1: [ -5 -17  28  15   7  18  -5 -17   1  -5 -10  -8   3 -19  35  15 -10  -6
  13   0  -7  15  -6  -9  22   0  -1  13  27 -13   4  -2  -1  12  24 -14
   4 -22  15  -1 -15  10  14 -13 -23  -8 -31  -5   6   6   6   0  20   2
  -5  -8  -5  19  -5  12  -3]
2: [-15  15   5  24 -36  -9  17   6  -2  10 -23   2 -11 -11  31   6  22 -26
   4  -6   4   3 -15 -12  -7 -38  -4   9   5   6  16 -33  18  -3  12  39
  -9 -20  25 -26  10 -13  18  12  -1 -13  24  11  16 -21  16   4 -16  -8
  21 -12  -5   1 -60   2 -12]
3: [ 28 -22 -27  11  10  27  -1   0   8   2  31 -14   0   1  -8 -43  16  21
  24  22 -19  -5  -2  -1   4   2 -30  10 -12   4  -2   1 -23 -10  -4  17
 -14  -7  -4 -12   2 -36   7  -1 -12  -5 -47  -4  26 -27   2 -13  -8  11
 -16  30  -3  19  14  14   2]
4: [  3  -5 -32  -7  -2  -6  21 -12 -18  11   6  -8   9  16 -32  -8   2  13
   3  10   8 -11   6  -6 -18  -8 -11 -14 -26  15 -11 -22   8 -21  -7   3
   7   4 -11  -7  11 -35  35  18   6 -15 -19   9  34 -37   1  -7  -2 -10
  29  13 -12   7  10 -10   3]
5: [-19   1  -5   2 -20 -13   4  -8  -1   3 -17  26 -20   8  15   2  11 -24
   1   0  16   0 -14 -11  17  -2   2  -4 -13  19  18  -6  10  -5   9   8
   2   5   7  -5 -10   3  30  23  -7 -40   8   1 -10  -7   0  23  11 -17
  37 -19  -8   2 -36   1  -8]
6: [ 10 -10  12  -7  20   4  -2   1   6 -11   7 -10   8  -4 -19  15  -7   8
 -12   7  21  -7   8  10  -6  -2  20   8   3  -7 -23   3  24  26  17 -27
  -2   5 -22  21  -7  26  37   5 -22  11 -36   2   1  12  11  10  24   6
   4 -10  20  14  29  -7  18] | 1 4 5 3
7: [ 15  -3 -22   3  -3 -12  16  -9  10   7  -2  -9  21  22  -5  -7  -3  -1
  10   9   1  -1 -15 -19   3   6 -30  14 -26  30 -15 -13  18  -8   1  15
  21  -4   6   8  16 -21  63  30 -14 -26  18  -3  24 -19  -2  -6  -4  -8
  37  -3 -10   8  -2 -13   2] | 4 5 2 3
8: [-11  13  26  -2 -17 -20   6  13   0  10 -12  21 -11 -10  36  14   6 -20
   4  13  12  18 -14   0  29  -6  -2  11  -8  13   2  12  22  -6  -5   4
 -12  -2  24  -5   4   1  13  11  -5   5   6  -2   9 -18  -5  20  -7 -12
  37 -51   4  -5 -48  -3 -14] | 5 2 1 7
9: [  0 -21 -16  26 -24  25  -3   0  18  -8  11 -14  11  -1  28 -15   6  22
   2  11 -10 -10   2   1  -3 -11 -39  10  -7  -6  10  -1   3   6 -12  31
  13 -16  -1 -12   2 -34 -14  12   0  -2 -42  13 -14 -35   4  11 -10   9
 -24   5   5 -19  -7  25   6] | 3 1 4 2
10: [ 12  20   2   2 -30 -11  11   2  14   6   8  13 -27   1  32  -6  -2  -4
   1   2   7  -4 -10   2   4 -15 -16  -5 -23  27  -4   6  -9 -15 -10  18
   8  -6  -8   2   0 -20 -10   9  20 -29  35  10 -15 -11  -6 -13  -1  -5
  23   8 -23   5 -45   5   6] | 5 2 8 7
11: [ -6 -24 -25   5   7  19  -8  -7  13  -6  14 -11   0  19 -12 -25   1  24
  28   5 -23  -8  -9  -1  -9  20 -22   5   0  -2  -9  -8 -11   1   6  -8
  -1  -3 -27 -13  18 -21 -22 -13 -13 -28 -34  -6   4 -34  11 -19   3  12
 -14  34  12  21  25  12  15] | 3 9 4 1
12: [-13  31 -12  15 -13 -10  11  -3  17   8 -20   6 -17  15  42  -1   7 -13
  -4   7   9 -15  -5 -11  -7  -7   4  -6 -24   8  14  -3 -13 -23  -5  28
  18 -10  25  -4  10  11 -42 -11  12 -25  45 -12  -9   3 -15  -7 -12  -2
  20  -7  -6 -11 -63   3  -7] | 10 2 5 8
13: [ 17   6  -3  -8  -9 -13  -5 -11  10  12   7   8  15   7 -21  -2  -9   5
 -10   1  -8  -6  -5 -25   4 -13  -8 -24 -28  13  -1 -15   7   5   1   4
  20  -1  -5  11   4  -5  33   6   9  -7   2  -5  24   6 -11 -11   4   5
  13 -12 -13 -13  -6   5   9] | 7 4 5 10
14: [ -7  35 -23 -16  17 -11  19   6  -3  24  13   9   0  29 -19  -6   7  20
  -8  -2  36  -7  -7  -6  -5  17  -3 -12 -25  40 -19  -8  17   0 -10 -12
   6   8   9  13  -1  -8  52   9   2 -18  45  12  33  11 -10  -6   9  12
  26   5 -19 -14 -12  -8   5] | 13 7 4 5
15: [ -8 -12  23   9  -2  22 -18   3  -3   2   7  -6 -21   9   5  16  -8  -8
  10  10  -9 -10  17  10   0  33   8  -3  42 -14 -16  24  -4  10  25  -2
   3   2  -4  -5  -4  28 -42 -14   0   7 -16   9 -11  15  -4  11  21   6
   3  -5  20 -11   1 -12  13] | 1 6 11 9
16: [-11  -8  25  20  22  43 -14   6   2 -18  19 -19  15 -29  11  28  -7 -27
   4  -2 -21  26  -2  -9  22  21  -5  14  35 -21  -5   3  21   8   8  -9
 -28   5  -2 -11  -5  13   2   0 -26  -2 -37  -2  -7  17  -2  23  10 -10
  10 -27   5   7  -8   4  -5] | 1 15 6 8
17: [-10  -4 -30  30  -1  21 -10  -7  17 -13  10 -28   8   7  30 -32   0  21
  -8  15 -12  14 -14  -9  15  -8 -39  18  -1   7   6 -19   8 -18  10  22
   4  -7  -2  -3   3 -14  -3   0 -12 -19 -27 -10  -3 -11  17   2  -7   7
  22  14   6   0 -38  12   1] | 9 3 11 1
18: [-20  -2  30 -13   1  22 -14   7 -14   6  19 -17   6  -7   7  27  -2 -13
  -3   7 -11   8   5   8   3  13  11  12  43 -31  -2  25  26  22  13 -29
 -13   1  -7  13  -8  43 -13  -7 -21  11  -9 -18  -5  30 -19  14  20   7
 -11 -25  16  -3   4  -7  30] | 15 16 6 1
19: [ 15  -2  19   2 -31  23 -10   4  11  -2  -6  -5 -16  10  50   4  -1 -12
 -13  28   1  -4 -20   5   1 -17  -4 -13  -8  10  -4  -7  -2   5   4  10
  17  -7   1   3  23  10 -33  -4  18 -13  36 -14   5  14 -16   5  34   5
  24 -21  -5 -14 -38  -8  -8] | 12 10 8 5
20: [ -4  -6 -12 -27   3   0  -9 -12 -15  10  11  16  -1  14 -18 -15  -8  17
 -17   5  23  -7   6  -3 -21   9  -4 -17 -31 -13 -14  -5  10  11   7 -19
  -2   1  -2   6  -5   7  -1 -22   7  19  16 -10  -5   9 -21  -1  12 -23
 -17  11   1  -1   4   1  14] | 13 6 14 4
21: [-11  11  -7 -18  23   6   1  -8   7 -20  23 -37  16   2 -37  -9   2  27
 -18  17  -5  -6  11   8  -5  10   1  12  23 -18 -12   3  32   8   8 -18
 -13 -12 -12   3  10  -5  21  -3 -13  -3 -35  -6  29  20 -20   0  15   1
 -12   6   6 -13  27 -14   7] | 6 20 18 13
22: [-15  -8  21  14  -2  32 -12   3  17  -7  11 -27   9 -17  38  21  -6  -7
  -1  11 -43  19  -4   8   7  -7   2  32  43 -29   7  10  -2   5  17  -3
 -26   0   3  -6  -1  -6 -52 -13 -22  -3 -34 -15 -29  -7  22   4  -1   1
  -8 -24  24 -19  10  22  -8] | 16 1 15 18
23: [ -5   3  15  29  -3  36   9   7  21   8  -2 -13   1 -28  54  13   3 -12
  17   7 -11  -1 -15  -2  20 -14  -5  17  19  -9  26   9  12  -1  20   8
 -16 -14  17 -16  22  -4   7 -12  -6 -33 -12 -13   2 -23   3  16  -4 -22
  22 -26   5 -12 -38  14 -23] | 1 8 2 16
24: [-11  30  11   1  -9 -22  31  -1   8  -5 -20  24  -2   5  38  13   6 -34
  -6 -13  28   0  -8 -19  21  -8  -5   4  -8   5  16 -12  22  -8   4  -1
   1 -10  46   2  -3  10  46  -2 -34   0  17  -2  15   8   3  13   1   0
  35 -18  20  12 -35 -23   5] | 8 5 2 7
25: [ -9  12  -2   9 -11 -16   6   5   6  22  -9   9   6   2  12   8  -5 -13
 -10  14  16   3 -17 -11   3  -4 -24 -10 -16   2  -5 -17  -3   2  12  13
  -5 -28  16  -3   7  10  18   5  -5 -26  19  27   8 -10   8   4   4  -8
  51 -24 -10  -7 -19   3  -1] | 5 8 13 2
26: [  6  23  -8  -5 -37 -53  -2  27  11  14  -8  40 -25  26  27  19   3  -9
  -1 -15  25 -11 -20  -8  -5  -9   5 -23 -36  25   6 -14  12  -8  13 -16
  17  -7   4  17   1  13   4  13  16  -8  45  24 -16 -18 -14   1  -2  -5
  37 -13  -9   9 -63 -12  12] | 10 5 25 12
27: [-10   7  -5 -10  20 -13  -1  -3  -7  -8   8  10  29  13 -43  14 -14  16
 -37  17   4  19   0  15  -5  22  -1  -9   2 -20  -4  11  32   5  15 -17
   3  -9   4  14   4  -2  49  -1 -19 -16 -29   3  22  10  -3  10  20   2
  19  -2   4  -3  42   3   7] | 21 6 13 20
28: [ -2  13 -13  27 -20 -20  23  13   4  14   3   5 -18  10  39  -4  -2 -16
 -12 -20  -8  -7 -12 -29   5 -20 -14  -4 -17  23   8 -11   2 -10  -7  27
  18 -19   5  -9  12  -2 -16   5  -9 -18  39  -1  -3 -22  12   2  -7  13
  32 -11 -14   8 -43  13   2] | 10 12 2 25
29: [ -4  -6  13   0  -3 -15  14   6   2 -13  -9   4   6  -1  22  32  12 -19
   7  10   2  -8 -18   0   4 -14  13 -10  -7   4 -10 -20  17  -3  18  -7
  -2   1  18  -6 -10 -25  54  17 -22 -17   6 -22  -1   4   7   3  -4  -3
  32 -31   5  -4 -29  17  -8] | 5 8 24 25
30: [ -3  -6  18 -22  27  -8  -4   6  -4   3   9   5   4 -20 -10  44 -13  -2
 -11   7  -8   7  -2  -6  -1  16  27   2  21 -15 -13  10  24  29  14 -36
  -3   7   0   8 -18   8  31   1 -14 -17  13   2   5   9   9  -7  31   0
  16 -13  16   3  11  -8  15] | 6 18 27 1
31: [ 14 -26  -8  18   1   8   8   4   5   9   1   0  13  -5  -9 -12   4  19
   2  -1  -7   5 -14 -12  14   9 -10  20 -20   6   9 -22  21 -11   6  -8
  -3   1   1 -25   1 -45  54  14 -18 -13 -33   9  36 -32   3  -9  -6  -9
  -6   7  -5   3  21  21 -23] | 4 3 7 13
32: [ -1 -34  -3  29  -2  12   2  -5   7 -14   0 -16   1 -26   6  -7  13 -13
  13  -3 -34  15 -19   2   2 -11  -8  16  23 -23  11  -1  -5   0   9  18
  -9  -5   6 -22   5 -26 -10  -1 -13   3 -27   4   7 -32   9  19  -3  -7
 -19  -4   6  14  17  19 -12] | 9 1 22 3
33: [  4  -2  -9  -9  26 -23   2  -8 -13  -5   0  12   6   2  -7  36  -5   4
   1  -8 -15  11   6 -12  -4  21  16   3  20 -17   2   9  21  18  18 -21
  -1 -10  -4  -3 -15  25  15   1 -14  -8 -20 -19  21  27  -9  -8  22   7
  12 -12  11   1  13  -8  11] | 30 6 27 18
34: [ -2 -28  -9  22 -15  24   0   1  22  -5  14 -20   0  -3  20  -6  -2  -2
   6   8 -26  12   3   1   8 -20 -20  25   6   5   6   7   3  -3  -4  22
   0   1 -25 -11   2 -19 -32   2  -4  -3 -15 -20  -8 -30   2   3  -9  10
 -32  -2   8   0  -9  16  -8] | 9 32 17 22
35: [  1  -8  19 -12  42   6 -11 -12   4 -22  15  -5  20 -11 -60   8  11  31
 -17  -5  -3 -18   1  -1 -18  30   0  31  22 -29 -19  14  11   8  14 -28
 -14  -1 -27  -4  -4  23   1  -7 -37  16 -46 -12   9  19  -3   1   6  12
 -12 -13  25  -8  39  16   3] | 21 6 33 27
36: [-15  18   5   5 -27 -27  23 -15  13  13  -5   6  -5  15  24 -21   5   5
  -9  11  16  -5  -8 -26  16 -13  -9 -19 -29  36  -5 -12   2 -11  11   5
   4   1  14   7  17  13  18 -10  15 -27  25  21   0  -8   0  -6  10  -9
  21 -21 -16 -10 -46   5 -15] | 25 10 5 28
37: [ 11 -20 -27  -1  19   6 -19  -8   5  -7  22 -15 -12  19  -5 -13   0  34
   8  11 -29  -1  -4  12 -16   9 -28  10  -3  -3 -17  -9 -19 -12   5   1
  -2  -2 -20   6  -1 -23  -8   6   7  11 -16  -1   7 -18   5 -17   9  15
 -13   9  10 -10  10   0  -9] | 11 3 34 9
38: [  8 -11   4   1   6  25 -20   6  14  13  12 -20  -3  -5  15  -5   7   9
  12  -1  -6  -1 -10  -9  -1   6 -13   3   7   0  -3   4  11  -2   9  -1
  -8  12  -8  -6  14   2 -43 -23  -3  11 -21 -20 -17  -9  -2 -13  12  10
 -20  -4   3   0   8 -12  -5] | 34 37 15 11
39: [-14   3 -16  10  -3  -4   8  -5  10  17  -5   8 -35  13  19  -2   5 -14
  11   0   3 -18 -13 -14  -5 -11 -21   1 -19  12  11  -2   2 -11  -5  16
  -2   0 -11 -10   1  10  -8  -6   6 -17  32 -11 -15  -5   1  -4   3  -9
  32  -5  -5  -3 -35 -14  -8] | 10 28 12 5
40: [  6  37  17 -35  12 -18  17  -1  -3   0 -14  26  23   3 -19  44 -11 -15
  -6   7  20  10  -9 -11  11  19  31  -9 -10   7 -10   0  27  12  17 -28
  -3  -3  11   1  18  17  25  18 -10 -27  48  -5  22  57  -1   0  31  -1
  29 -21   9   6  -9 -22   9] | 30 33 14 24
41: [-30  11  21 -32  -2  12  -8   9   2   5   0  -5 -20 -12  28  15  -9   2
  -7   6  12   3  -1 -11  -2  15   8   4  10  14 -17  15  11   9  21 -20
 -11  -3   4  10  -2  24   1  -1 -16  -7  21   3   2  37  11  -3  21  -8
  20 -28  25 -16 -13  -1   4] | 30 18 15 33
42: [ -2   1  25 -14  23  10 -11  -1  -3 -12  -6 -17  18  -3 -33  27   4  21
 -11  -4   7  11   2  17 -11  18  12  12  23 -31 -27 -14  32  13  13 -32
   5 -11   0  13   2   8  63  -9  -6   0 -15  -2  16  39   5 -11  22   9
  -9 -17  11  13  49  -6  -4] | 6 27 21 30
43: [  3 -53  -7  19 -13   2  -5   7  21  17   1  -1 -18 -28  21   9  15  -9
  16  11  -8  -7 -15   0  10 -23 -18  17   8 -11  21  -5   0  -3  18  29
 -13   1   6 -23  -6 -24  16  18   6  -5 -24   4 -17 -32  15  -6 -19   0
  -1  -8  -6   7 -12  12 -22] | 32 34 9 23
44: [-17  31  20 -14   3 -26 -18  10  -5   8 -18  27  -2  10 -18  18  -9   6
   2  -1  22  -4  -4  -5  -6   9   2  -5 -14  -6   2   8  10  -9 -12  -8
   9  -6  12  16   4   8  50  12 -12  -8  42   6  21  29 -20 -17  27  -6
  25  -2   1  10 -22   2  30] | 40 14 13 25
45: [  2   3  24 -29  19   4  -8   6  -5  -5  17  -4  -3  -1 -12  25 -10  26
   1   0   2   4   7   5  -4  10   7  -6  17 -20 -36   7  14  25  -2 -40
 -12  -1 -17  15  -7  24 -15 -15 -11  19  -5 -14  -1  24 -12  -1  35   5
   0 -25  24   3   8 -27  -7] | 18 30 6 33
46: [ -5  -7  32  12  13  15  -6 -20   0 -10  -1 -19   2 -28   0  47  -5  -9
 -21  12 -22   5   0  -2   7  19   9  13  53 -34   8  19  23  11   6 -14
 -21 -14  10 -10  -9  43   9 -10 -22   9 -41 -18   2  26   1  -4  26  -5
  22 -27  11   6 -12   4  15] | 16 18 1 33
47: [ 14 -40  -3  -7  23  16  -5 -17   5  -4  14 -15  17  -7 -30  -1  -5  24
   9   8 -21  12   1  -1   5  20   7  31  19 -28  12   5  14   9  -3  13
 -26  12 -15  -9   6 -18   7 -15 -33   9 -52  -8  -1   7  11  10   8   3
 -40  10  23   0  45  11   9] | 35 21 32 11
48: [-20 -16   2 -12  17  -6 -12 -11 -21   0  -7   0   9 -12 -43  27  -3  12
 -16 -21  10   9   9  -1 -10  15 -10   4 -10 -28 -14  -3  15  -7  -2 -28
 -10   6 -11  20  -8 -16  63   3 -18  10 -30  29  11   9   3 -21   0  -6
  11  -4  10  17  42  -6 -15] | 42 27 6 30
49: [  7 -20  -1  13 -12  27   8  -1  17  -5  16 -17   0 -20  24  10   0  -1
  -1  -5 -16   9 -21   9  12   6  -1  20  22 -15  11  -5  -6   6   9  29
  -8 -12  16 -27 -13 -39 -15   4 -17   0 -42   1 -15 -33  11  -8  -9 -13
  -1   4   9   1 -12   4 -24] | 32 43 34 9
50: [  5 -14 -23  12   2 -10  27  -7  -3  19   4  24  13  -1   2  -7   7  -5
   0   5   2   8 -19   3   7 -19 -11  -2 -21  -2  15 -17   4   2   4  21
   2 -15  10 -13  -1 -43  55  20 -12 -14 -24   8  22 -47  10   5 -22   5
   6   2   3  15  -8  -4  -4] | 31 4 7 43
51: [  3   3  -5   8 -18  -9   2   0  15  12 -13   8  -3   8  27   8 -11   9
 -10  -1   1 -11  -2 -27  -9  -6 -11  -7 -28   8  -8 -11  10  -5  17  19
  10  -3  15   7  12  -9  29  -6   1 -24  10  14  31   7 -11   6  16 -17
  25 -20  12   9 -37 -13  -6] | 25 36 13 5
52: [  4  13  36 -28  21 -16   4  -6  16  -3  -9  21  12  -5  -4  18 -15   3
 -21 -14   8   6  -7  -5  -5  28  15  15  16 -18  -6  15  19  13  17  -9
  22  -4  16   9   6  25  52   0 -44  -7   6   5  20   9 -11  14  17  -2
  27 -10   4  15  -4   4   1] | 30 33 44 27
53: [ 10  -9 -23  -6   3  -2 -12  -8 -17  20  -6  16  -6  14 -25   1 -11  14
  -8 -25  -3  -6   2  21 -23  -5 -17   2 -17  -4  -9  -5 -24  -3 -13  -5
   6  13  -7   2  -4 -17   0   3  32  15  21  -3  -1 -18   4  -5 -13  -4
 -15  39   1  -4  21 -24   3] | 20 37 4 13
54: [ -3  19  14  -6   7 -18  20   5  12   7 -18  15   5  -7 -17  16 -15  -5
  -9  -3  47  -6 -27  -3  12  11  17  16  -6  16   2 -10  34  -5  16 -25
  -2   7  -5  -1 -17  15  36  14  -9 -15  24  18  28  35  -7   1  20  -1
  17 -24  -5   0 -16 -20 -10] | 40 44 52 14
55: [ -1 -18  -9  22 -20  32  12  -2   8 -10  12  -1  -8   9  29 -20  11   7
   4   0 -24   2   0  -8  15 -16 -28   9 -21  21 -10   0  -3   9   1   7
   4   9  -1 -15  -5 -33 -16   9  10  -8 -17   0   3 -18  13   1   3  -4
   2   7   3  -9 -26  28 -25] | 34 9 17 49
56: [ -2 -33 -29 -13  21   8 -10  -3   5  -3  21 -35  12   0 -12 -12  -7  17
  -1   4 -12   8  12  12  -3  -7 -21  24  27 -22 -17  -5 -18  22  12 -18
 -18  -8 -21  -5   3 -30  -3  -5   2  17 -43 -25   8 -15  11   6  13  19
 -14  13  19 -28  19  -1   2] | 37 47 21 11
57: [ -9  -1  -7  12 -20  -5  -3  -2 -18  -2 -15  12 -13  -3  17  -2  -1 -13
   0   2  21   5  -6 -14   7 -18 -18   0 -39  21   3 -10  14 -16   3  16
  -1 -17  29  -5  -5 -27  63  29  -1 -16  23  -7   2  -1   0  19  10  -8
  18 -11 -16  -1 -57  -9 -26] | 5 51 29 2
58: [-12 -27  19  18   1  14 -27  17   7 -13  -6 -15  -4 -17  33  11  -1 -17
  -1  -9 -11  15 -32  -3  30  10  11  28  39  -6  17   3  11  -5  25 -10
 -11  -5   5 -24  -2  -5   3   5 -32  -1 -41   7  -9 -21   4  17   0  -8
  14 -11  10   2 -17   8 -13] | 1 16 49 32
